Below are the code and all the weights of a small trained network. Each question names an input and a target symbol and asks about switching units off, where a switched-off unit gives its printed mean instead of its output.

import numpy as np


def w(rows, s, z=0):
    codes = np.array(rows[::2]) - 128.0
    scale = np.full(codes.shape[1], s)
    scale[-1] = z or s
    return codes * scale


def f(y):
    return np.maximum(y, 0)


def softmax(a):
    e = np.exp(a - a.max(-1, keepdims=True))
    return e / e.sum(-1, keepdims=True)


def log_softmax(a):
    a = a - a.max(-1, keepdims=True)
    return a - np.log(np.exp(a).sum(-1, keepdims=True))


def net(x, mask):
    ids = ['αβγεηλπψ'.index(c) for c in x.split()]
    T = len(ids)
    res = E[ids] + P[:T]
    q, k, v = (res @ M[0].T for M in (Q, K, V))
    z = softmax(np.where(np.tri(T) > 0, q @ k.T / 4**0.5, -1e9)) @ v
    res = res + np.where(mask[0], z, O[0][:, -1]) @ O[0][:, :-1]
    y = f(res @ A[0][:, :-1].T + A[0][:, -1])
    res = res + np.where(mask[1:9], y, B[0][:, -1]) @ B[0][:, :-1]
    return log_softmax(res[-1] @ U[:, :-1].T + U[:, -1])


Q, K, V, O, A, B = {}, {}, {}, {}, {}, {}
E = w([
[142,86,175,251,171,44,133],'α',
[120,161,173,95,86,37,174],'β',
[161,157,174,229,94,90,219],'γ',
[104,78,120,131,110,89,84],'ε',
[100,121,108,152,113,188,143],'η',
[93,92,132,164,172,15,154],'λ',
[85,141,113,49,56,201,115],'π',
[103,166,123,161,126,168,206],'ψ',
],0.017)
P = w([
[201,163,93,54,142,115,111],'0',
[36,111,148,167,111,102,118],'1',
[112,182,49,152,100,111,128],'2',
[125,70,186,73,132,171,172],'3',
[122,197,57,183,96,98,154],'4',
[19,82,152,164,99,95,151],'5',
[109,187,55,146,104,98,126],'6',
[121,46,237,85,131,82,204],'7',
[115,182,62,182,120,78,127],'8',
[16,1,97,220,105,231,156],'9',
[112,190,60,138,99,90,128],'10',
],0.015)
Q[0] = w([
[125,213,75,143,138,112,29],'H1',
[28,96,104,137,113,164,145],'H1',
[124,67,163,136,91,140,135],'H1',
[190,6,204,37,195,199,174],'H1',
],0.011)
K[0] = w([
[219,214,54,105,149,96,94],'H1',
[156,93,199,105,137,131,140],'H1',
[69,128,176,88,93,118,178],'H1',
[9,131,142,179,92,112,123],'H1',
],0.013)
V[0] = w([
[58,55,41,50,90,169,2],'H1',
[153,225,146,80,15,187,186],'H1',
[209,79,238,116,51,72,6],'H1',
[67,165,120,38,154,82,178],'H1',
],0.0087)
O[0] = w([
[125,60,89,143,69,162,101,1],'H1',
[176,90,158,150,190,155,153,56],'H1',
[181,90,203,95,74,9,130,176],'H1',
[117,123,26,62,126,116,183,158],'H1',
],0.016,0.01)
A[0] = w([
[180,2,117,129,77,134,104,152],'N1',
[28,17,132,124,185,184,184,21],'N2',
[16,228,167,206,117,66,171,249],'N3',
[182,250,70,138,141,111,138,59],'N4',
[57,101,72,183,73,122,138,237],'N5',
[29,140,180,132,204,148,134,3],'N6',
[67,57,220,125,99,155,190,112],'N7',
[108,111,65,174,192,179,140,214],'N8',
],0.0086,0.0032)
B[0] = w([
[187,210,136,126,103,85,175,147],'N1',
[123,166,182,195,58,115,148,149],'N2',
[174,107,147,85,114,180,126,253],'N3',
[80,90,121,174,165,39,53,168],'N4',
[229,134,96,78,204,133,127,158],'N5',
[149,172,130,208,110,139,122,153],'N6',
[110,93,61,210,195,1,8,145],'N7',
[139,49,157,138,117,156,127,152],'N8',
],0.011,0.039)
U = w([
[122,94,195,107,67,134,93,140],'α',
[81,93,184,101,124,107,254,183],'β',
[140,200,171,121,150,145,170,24],'γ',
[129,184,129,150,62,113,168,72],'ε',
[174,58,172,49,141,213,177,253],'η',
[137,123,83,127,127,118,47,15],'λ',
[145,149,185,119,79,174,240,157],'π',
[111,75,134,146,105,149,87,238],'ψ',
],0.0084,0.004)

Each question gives the input, a string of symbols that net reads in full, and the target symbol t.
The units are the heads (4 rows each of Q, K, V and O) and the neurons (one row each of A and B). Each row of codes is followed by its name. A weight is (code - 128) times the scale printed after its matrix; where a second scale follows, it is the last column's (O, A, B and U).
mask holds one flag per unit, heads first, then neurons. A switched-off unit (its flag False) gives its mean, the last column of its rows in O or B, instead of its output. The means were averaged over made-up inputs and are rounded, as every weight is.
A unit's drop is (log p(t) with every unit on - log p(t) with that unit switched off) / (log p(t) with every unit on - log p(t) with every unit switched off).
The circuit of an input: a set's keep is (log p(t) with only the set's units on - log p(t) with every unit switched off) / (log p(t) with every unit on - log p(t) with every unit switched off). Starting from all 9 units, units are removed one at a time, each time the one whose removal leaves the highest keep (on an exact tie, the one counted first), for as long as the keep stays at least 0.8.
units of the circuit, in order: the units of the circuit, biggest drop first
most important unit: the unit with the biggest drop
top k neurons: the k neurons with the biggest drops, biggest first
drop of u: that unit's drop, to one decimal
input α λ λ ψ α α, target π: units of the circuit, in order : [H1, N2, N6, N8]
input λ π α α, target ε: most important unit : N1
input γ ε η γ, target λ: units of the circuit, in order : [N7, H1]
input α η η η, target ψ: units of the circuit, in order : [N3, H1]
input α ψ π α π λ λ α, target η: top 2 neurons : [N5, N4]
input α η π β λ π π η η α η, target α: units of the circuit, in order : [H1, N3]
input ψ λ α, target ψ: top 2 neurons : [N8, N4]
input β β γ λ ψ ψ β ψ η, target β: units of the circuit, in order : [H1, N3]
input β ψ ψ λ ε ψ, target η: units of the circuit, in order : [H1, N5, N3]
input λ α γ α ψ, target λ: units of the circuit, in order : [N4, H1]
input π λ γ ε α α λ α λ, target π: units of the circuit, in order : [H1, N1, N2]
input λ η π α β λ α α α β π, target λ: top 2 neurons : [N4, N3]
input α λ α π γ η α α γ, target α: units of the circuit, in order : [H1, N4, N3]
input λ α γ, target λ: units of the circuit, in order : [N4, H1]
input γ γ γ λ ψ, target γ: top 3 neurons : [N4, N6, N7]
input ψ ψ γ λ α α α γ ε, target ψ: top 2 neurons : [N8, N3]
input ψ λ γ γ π β ψ, target ψ: units of the circuit, in order : [N4, H1, N8, N3]
input ε α η, target ε: most important unit : N3
input β ε γ α ψ λ, target α: top 3 neurons : [N3, N7, N5]
input λ α α β η, target λ: most important unit : N4
input ψ ψ λ ε λ α, target λ: units of the circuit, in order : [N7, H1, N5]
input η λ π λ λ α α, target η: units of the circuit, in order : [H1, N4]
input λ α ε α γ α α, target λ: units of the circuit, in order : [H1, N4]
input γ α ψ ε ε α γ ψ, target α: units of the circuit, in order : [H1, N7]
input α π α λ λ ε π ψ, target λ: top 2 neurons : [N7, N5]
input η α α α η, target η: top 2 neurons : [N8, N5]
input β α π λ γ α α λ α, target β: top neuron : [N3]
input ψ α λ α β, target ψ: top 2 neurons : [N4, N8]
input γ π β α α β λ, target γ: drop of H1 : 1.3
